Here is a tiny trained network, its code and every weight. The questions are about switching its units off for an input and a class, where a switched-off unit gives its printed mean instead of its output.

import numpy as np


def w(rows, s, z=0):
    codes = np.array(rows[::2]) - 128.0
    scale = np.full(codes.shape[1], s)
    scale[-1] = z or s
    return codes * scale


def f(y):
    return np.maximum(y, 0)


def log_softmax(a):
    a = a - a.max(-1, keepdims=True)
    return a - np.log(np.exp(a).sum(-1, keepdims=True))


def net(x, mask):
    res = np.array(x, float).reshape(1, 6) / 4 @ E
    y = f(res @ A[0][:, :-1].T + A[0][:, -1])
    res = res + np.where(mask, y, B[0][:, -1]) @ B[0][:, :-1]
    return log_softmax(res[-1] @ U[:, :-1].T + U[:, -1])


A, B = {}, {}
E = w([
[137,116,168,79,99,185,149,48,55,240,173],'x0',
[25,139,68,112,208,197,182,70,104,99,81],'x1',
[79,232,213,115,230,65,60,61,79,109,203],'x2',
[124,123,117,135,129,125,123,131,119,128,128],'x3',
[2,193,101,80,93,4,131,76,176,207,196],'x4',
[135,127,143,120,118,128,145,121,136,113,116],'x5',
],0.0075)
A[0] = w([
[48,141,89,107,81,56,143,108,188,197,151,2],'neuron 1',
[108,105,149,106,100,147,156,54,135,246,161,96],'neuron 2',
[145,140,139,133,83,152,151,93,69,165,130,52],'neuron 3',
[40,138,53,141,144,172,187,88,134,129,102,69],'neuron 4',
[129,93,47,133,63,161,168,157,174,178,95,74],'neuron 5',
[83,131,84,155,143,46,123,167,231,31,126,66],'neuron 6',
[194,133,138,163,63,51,104,183,164,204,165,121],'neuron 7',
],0.014,0.0095)
B[0] = w([
[193,101,139,245,185,163,138,122,114,56,112,215],'neuron 1',
[128,171,83,86,99,123,135,167,82,190,113,220],'neuron 2',
[162,157,111,86,154,130,118,194,141,177,102,160],'neuron 3',
[116,57,140,40,106,115,85,132,211,65,122,196],'neuron 4',
[131,188,165,156,192,100,115,92,86,153,164,213],'neuron 5',
[144,169,114,62,92,154,141,166,70,233,127,221],'neuron 6',
[80,78,118,42,142,143,111,108,187,73,109,248],'neuron 7',
],0.013,0.015)
U = w([
[158,147,97,106,128,145,106,181,118,198,89,53],'0',
[235,92,136,182,177,196,114,156,125,102,96,129],'1',
[114,105,134,79,143,113,82,123,171,121,121,65],'2',
[127,143,130,130,136,98,108,120,137,158,127,254],'3',
[104,221,195,121,189,43,83,78,101,144,180,127],'4',
[120,139,118,135,124,103,112,127,136,157,118,249],'5',
[118,128,144,170,68,104,154,132,142,133,167,99],'6',
[98,113,164,254,37,106,165,99,151,177,110,82],'7',
],0.0098,0.015)

Each question gives the input, the list of numbers given to net, and the class t.
The units are the neurons (one row each of A and B). Each row of codes is followed by its name. A weight is (code - 128) times the scale printed after its matrix; where a second scale follows, it is the last column's (A, B and U).
mask holds one flag per neuron, in row order. A switched-off neuron (its flag False) gives its mean, the last column of its row in B, instead of its output. The means were averaged over made-up inputs and are rounded, as every weight is.
A unit's drop is (log p(t) with every unit on - log p(t) with that unit switched off) / (log p(t) with every unit on - log p(t) with every unit switched off).
The circuit of an input: a set's keep is (log p(t) with only the set's units on - log p(t) with every unit switched off) / (log p(t) with every unit on - log p(t) with every unit switched off). Starting from all 7 units, units are removed one at a time, each time the one whose removal leaves the highest keep (on an exact tie, the one counted first), for as long as the keep stays at least 0.8.
units of the circuit, in order: the units of the circuit, biggest drop first
unit that matters most: the unit with the biggest drop
k most important neurons: the k neurons with the biggest drops, biggest first
drop when u is switched off: that unit's drop, to one decimal
input [3,-2,3,-8,5,-4], class 5: unit that matters most => neuron 2
input [-4,7,7,-7,6,-2], class 2: 3 most important neurons => neuron 4; neuron 5; neuron 2
input [-4,-1,-6,4,-4,7], class 3: units of the circuit, in order => neuron 1; neuron 5
input [-1,-8,6,6,3,8], class 2: 2 most important neurons => neuron 7; neuron 5
input [4,-7,2,-1,2,6], class 2: 2 most important neurons => neuron 7; neuron 6
input [7,7,-5,0,5,5], class 0: 3 most important neurons => neuron 2; neuron 7; neuron 3
input [0,-8,7,-5,-7,4], class 2: units of the circuit, in order => neuron 1; neuron 7
input [-2,-7,-8,-3,-7,-7], class 4: 3 most important neurons => neuron 5; neuron 1; neuron 4
input [-7,7,-8,4,-2,4], class 4: 3 most important neurons => neuron 5; neuron 7; neuron 2
input [7,2,7,-7,-7,1], class 0: 4 most important neurons => neuron 1; neuron 5; neuron 3; neuron 7
input [-4,-8,-4,5,-4,7], class 2: 2 most important neurons => neuron 7; neuron 1
input [4,-2,-7,-4,5,-3], class 4: 2 most important neurons => neuron 5; neuron 6
input [-1,8,-1,7,-5,8], class 2: 2 most important neurons => neuron 4; neuron 1
input [8,-3,0,-8,-6,3], class 0: units of the circuit, in order => neuron 1; neuron 3
input [-1,8,6,5,-5,-4], class 2: units of the circuit, in order => neuron 4
input [1,6,5,1,8,5], class 1: drop when neuron 1 is switched off => 1.0
input [3,3,4,-6,5,5], class 5: drop when neuron 2 is switched off => 0.8
input [7,3,0,-1,2,1], class 0: drop when neuron 2 is switched off => 0.7
